79,87,91,125,95,144,181,95,75,84,88,86,72,190,88,88
55,83,85,130,75,137,192,100,78,84,77,86,62,186,83,79
199,176,172,125,173,118,70,161,178,165,178,166,194,68,169,176
=>
199,176,172,125,173,118,70,161,178,165,178,166,194,68,169,176
55,83,85,130,75,137,192,100,78,84,77,86,62,186,83,79
79,87,91,125,95,144,181,95,75,84,88,86,72,190,88,88

116,129,158,78,69,96,126,172,99,68,145,93,115,69
157,164,150,112,143,151,111,152,114,153,134,103,90,143
171,181,160,106,152,162,103,162,108,166,137,92,72,152
116,130,159,77,67,95,127,174,98,66,147,92,115,67
116,128,153,83,75,99,125,165,101,75,142,96,115,75
100,96,113,132,104,102,141,114,134,96,125,143,157,104
=>
100,96,113,132,104,102,141,114,134,96,125,143,157,104
116,128,153,83,75,99,125,165,101,75,142,96,115,75
116,130,159,77,67,95,127,174,98,66,147,92,115,67
171,181,160,106,152,162,103,162,108,166,137,92,72,152
157,164,150,112,143,151,111,152,114,153,134,103,90,143
116,129,158,78,69,96,126,172,99,68,145,93,115,69

105,158,164,146,126,96,144
155,82,73,98,126,168,101
143,118,136,141,118,144,119
97,171,179,154,127,84,152
117,131,111,110,137,118,132
102,135,84,82,151,103,139
147,90,83,103,125,157,105
146,116,139,145,116,147,118
138,121,132,136,122,139,122
=>
138,121,132,136,122,139,122
146,116,139,145,116,147,118
147,90,83,103,125,157,105
102,135,84,82,151,103,139
117,131,111,110,137,118,132
97,171,179,154,127,84,152
143,118,136,141,118,144,119
155,82,73,98,126,168,101
105,158,164,146,126,96,144

126,116,114,124,104
122,121,124,154,79
125,125,125,123,93
137,86,111,89,115
124,123,96,74,67
126,121,107,96,94
133,107,125,139,140
=>
133,107,125,139,140
126,121,107,96,94
124,123,96,74,67
137,86,111,89,115
125,125,125,123,93
122,121,124,154,79
126,116,114,124,104

154,148,143,158,111,117
67,121,132,91,151,145
81,124,130,76,161,142
136,107,168,141,116,128
145,156,100,131,124,127
152,132,132,56,168,136
165,143,144,107,136,133
137,110,164,149,113,124
124,109,165,158,108,125
57,137,128,121,136,142
148,117,163,149,111,126
=>
148,117,163,149,111,126
57,137,128,121,136,142
124,109,165,158,108,125
137,110,164,149,113,124
165,143,144,107,136,133
152,132,132,56,168,136
145,156,100,131,124,127
136,107,168,141,116,128
81,124,130,76,161,142
67,121,132,91,151,145
154,148,143,158,111,117

127,81,131,174,91,141,175,152
160,173,142,77,161,119,66,109
97,116,173,110,133,175,148,170
183,98,158,117,160,155,121,153
=>
183,98,158,117,160,155,121,153
97,116,173,110,133,175,148,170
160,173,142,77,161,119,66,109
127,81,131,174,91,141,175,152

149,154,156,131,71,126,133,179,162,153,99,149
110,153,168,119,126,103,105,76,89,160,145,151
151,174,172,128,82,116,115,130,119,153,95,185
143,156,130,127,143,120,91,153,142,122,139,146
=>
143,156,130,127,143,120,91,153,142,122,139,146
151,174,172,128,82,116,115,130,119,153,95,185
110,153,168,119,126,103,105,76,89,160,145,151
149,154,156,131,71,126,133,179,162,153,99,149
---
166,74
179,118
100,158
=>
166,74
179,118

142,121,162,176,118
123,67,86,62,125
149,99,169,140,83
96,85,180,108,164
=>
142,121
123,67

121,149,124,130
157,183,149,129
152,182,142,118
119,174,133,119
=>
121,149
157,183

119,178,127,185,129
163,187,160,116,128
165,185,163,116,127
128,134,78,160,82
=>
119,178
163,187

115,114,103,76,111
134,157,167,140,137
72,102,163,110,104
100,139,166,113,85
=>
115,114
134,157

77,133
146,60
86,141
=>
77,133
146,60

142,127,93,121
129,151,93,113
151,111,94,145
145,116,83,116
139,143,105,69
=>
142,127
129,151

182,115,181
105,119,141
=>
182,115
105,119

91,148,103,87,111
162,108,130,184,155
=>
91,148
162,108
---
130,146,85,114
91,115,64,156
97,175,178,175
149,77,130,154
88,109,137,157
=>
115,64
175,178

60,151,114
130,99,138
105,150,94
182,59,89
=>
99,138
150,94

159,124,126,121,145
106,178,107,170,68
191,80,143,137,109
88,191,177,115,75
=>
178,107
80,143

154,129,186,144
153,131,184,134
151,147,166,119
125,148,153,120
=>
131,184
147,166

128,132,122,127,162
155,132,110,115,151
96,193,106,121,135
=>
132,110
193,106

132,152,117,139,148
142,113,124,80,149
122,143,141,118,116
196,173,155,132,108
=>
113,124
143,141

83,128,127,175,142
110,158,96,153,126
118,138,69,119,147
122,113,59,92,163
82,115,135,172,144
=>
158,96
138,69

98,62,89,129,150
121,111,139,138,139
125,129,138,150,121
91,123,138,135,131
=>
111,139
129,138

131,104,152
64,128,69
93,115,102
120,150,115
172,148,167
=>
128,69
115,102
---
74,103,159,158,114
81,108,114,135,146
70,150,116,144,123
114,107,133,158,134
125,124,117,102,100
=>
108,114
150,116

108,70,145,69
126,137,116,141
119,121,120,126
107,71,143,72
128,146,111,152
=>
137,116
121,120

169,104,144
74,84,102
137,199,75
=>
84,102
199,75

130,149,173,131,118
108,166,138,129,61
137,100,123,117,151
=>
166,138
100,123

154,103,182
134,158,127
126,137,96
=>
158,127
137,96

110,93,110,158
154,82,143,119
111,74,109,80
158,131,126,105
162,83,85,75
=>
82,143
74,109

57,108,119,145,124
104,138,147,124,154
92,118,182,118,115
=>
138,147
118,182

109,143,126,155
166,177,166,95
141,89,88,162
114,141,191,158
70,77,135,117
=>
177,166
89,88
---
126,114,111,99,117,76,140,99,82
89,94,125,85,121,101,134,70,119
=>
89,126
94,114
125,111
85,99
121,117
101,76
134,140
70,99
119,82

115,155,105,84,106,105,118,150,120,142,176,95,129,146
114,156,108,75,78,106,128,149,122,143,151,92,128,141
=>
114,115
156,155
108,105
75,84
78,106
106,105
128,118
149,150
122,120
143,142
151,176
92,95
128,129
141,146

100,114,177,143
153,155,112,112
116,111,135,152
104,97,155,159
150,196,126,132
=>
150,104,116,153,100
196,97,111,155,114
126,155,135,112,177
132,159,152,112,143

131,88,128,157,157,119,104,149,138,125
155,76,78,113,141,79,131,118,131,165
103,114,151,114,186,81,131,163,131,125
113,133,147,148,138,103,87,146,164,107
163,126,64,146,97,98,92,100,138,104
133,119,114,118,101,122,139,107,117,117
151,104,75,168,126,104,123,82,160,99
=>
151,133,163,113,103,155,131
104,119,126,133,114,76,88
75,114,64,147,151,78,128
168,118,146,148,114,113,157
126,101,97,138,186,141,157
104,122,98,103,81,79,119
123,139,92,87,131,131,104
82,107,100,146,163,118,149
160,117,138,164,131,131,138
99,117,104,107,125,165,125

107,136,108,136,168,130,128,111,182
128,136,148,164,100,176,123,168,172
115,147,171,140,128,123,164,136,121
136,191,120,116,111,123,146,143,131
115,147,108,148,145,97,164,85,162
119,125,131,136,100,110,164,117,71
115,136,137,124,139,136,123,156,152
140,169,148,112,100,116,141,156,121
157,120,160,152,117,163,132,149,192
148,153,160,132,111,163,123,156,192
=>
148,157,140,115,119,115,136,115,128,107
153,120,169,136,125,147,191,147,136,136
160,160,148,137,131,108,120,171,148,108
132,152,112,124,136,148,116,140,164,136
111,117,100,139,100,145,111,128,100,168
163,163,116,136,110,97,123,123,176,130
123,132,141,123,164,164,146,164,123,128
156,149,156,156,117,85,143,136,168,111
192,192,121,152,71,162,131,121,172,182

145,85,134,170,166,72,130,88
98,85,118,81,141,98,108,153
135,73,110,116,78,169,168,140
=>
135,98,145
73,85,85
110,118,134
116,81,170
78,141,166
169,98,72
168,108,130
140,153,88
---
85,193,124,170
149,91,142,105
138,135,116,106
=>
85,193
149,91
138,135

82,98,54
116,147,139
110,119,107
=>
82,98
116,147
110,119

138,127
180,174
166,136
185,155
=>
138,127
180,174
166,136

91,127,92
173,167,153
117,140,133
126,170,128
114,58,62
=>
91,127
173,167
117,140

129,133,133
180,126,120
182,119,117
197,159,140
=>
129,133
180,126
182,119

150,180,61,188
122,59,131,194
113,94,111,63
128,86,188,125
=>
150,180
122,59
113,94

143,102,143,141,154
123,67,132,154,123
170,151,133,102,69
=>
143,102
123,67
170,151
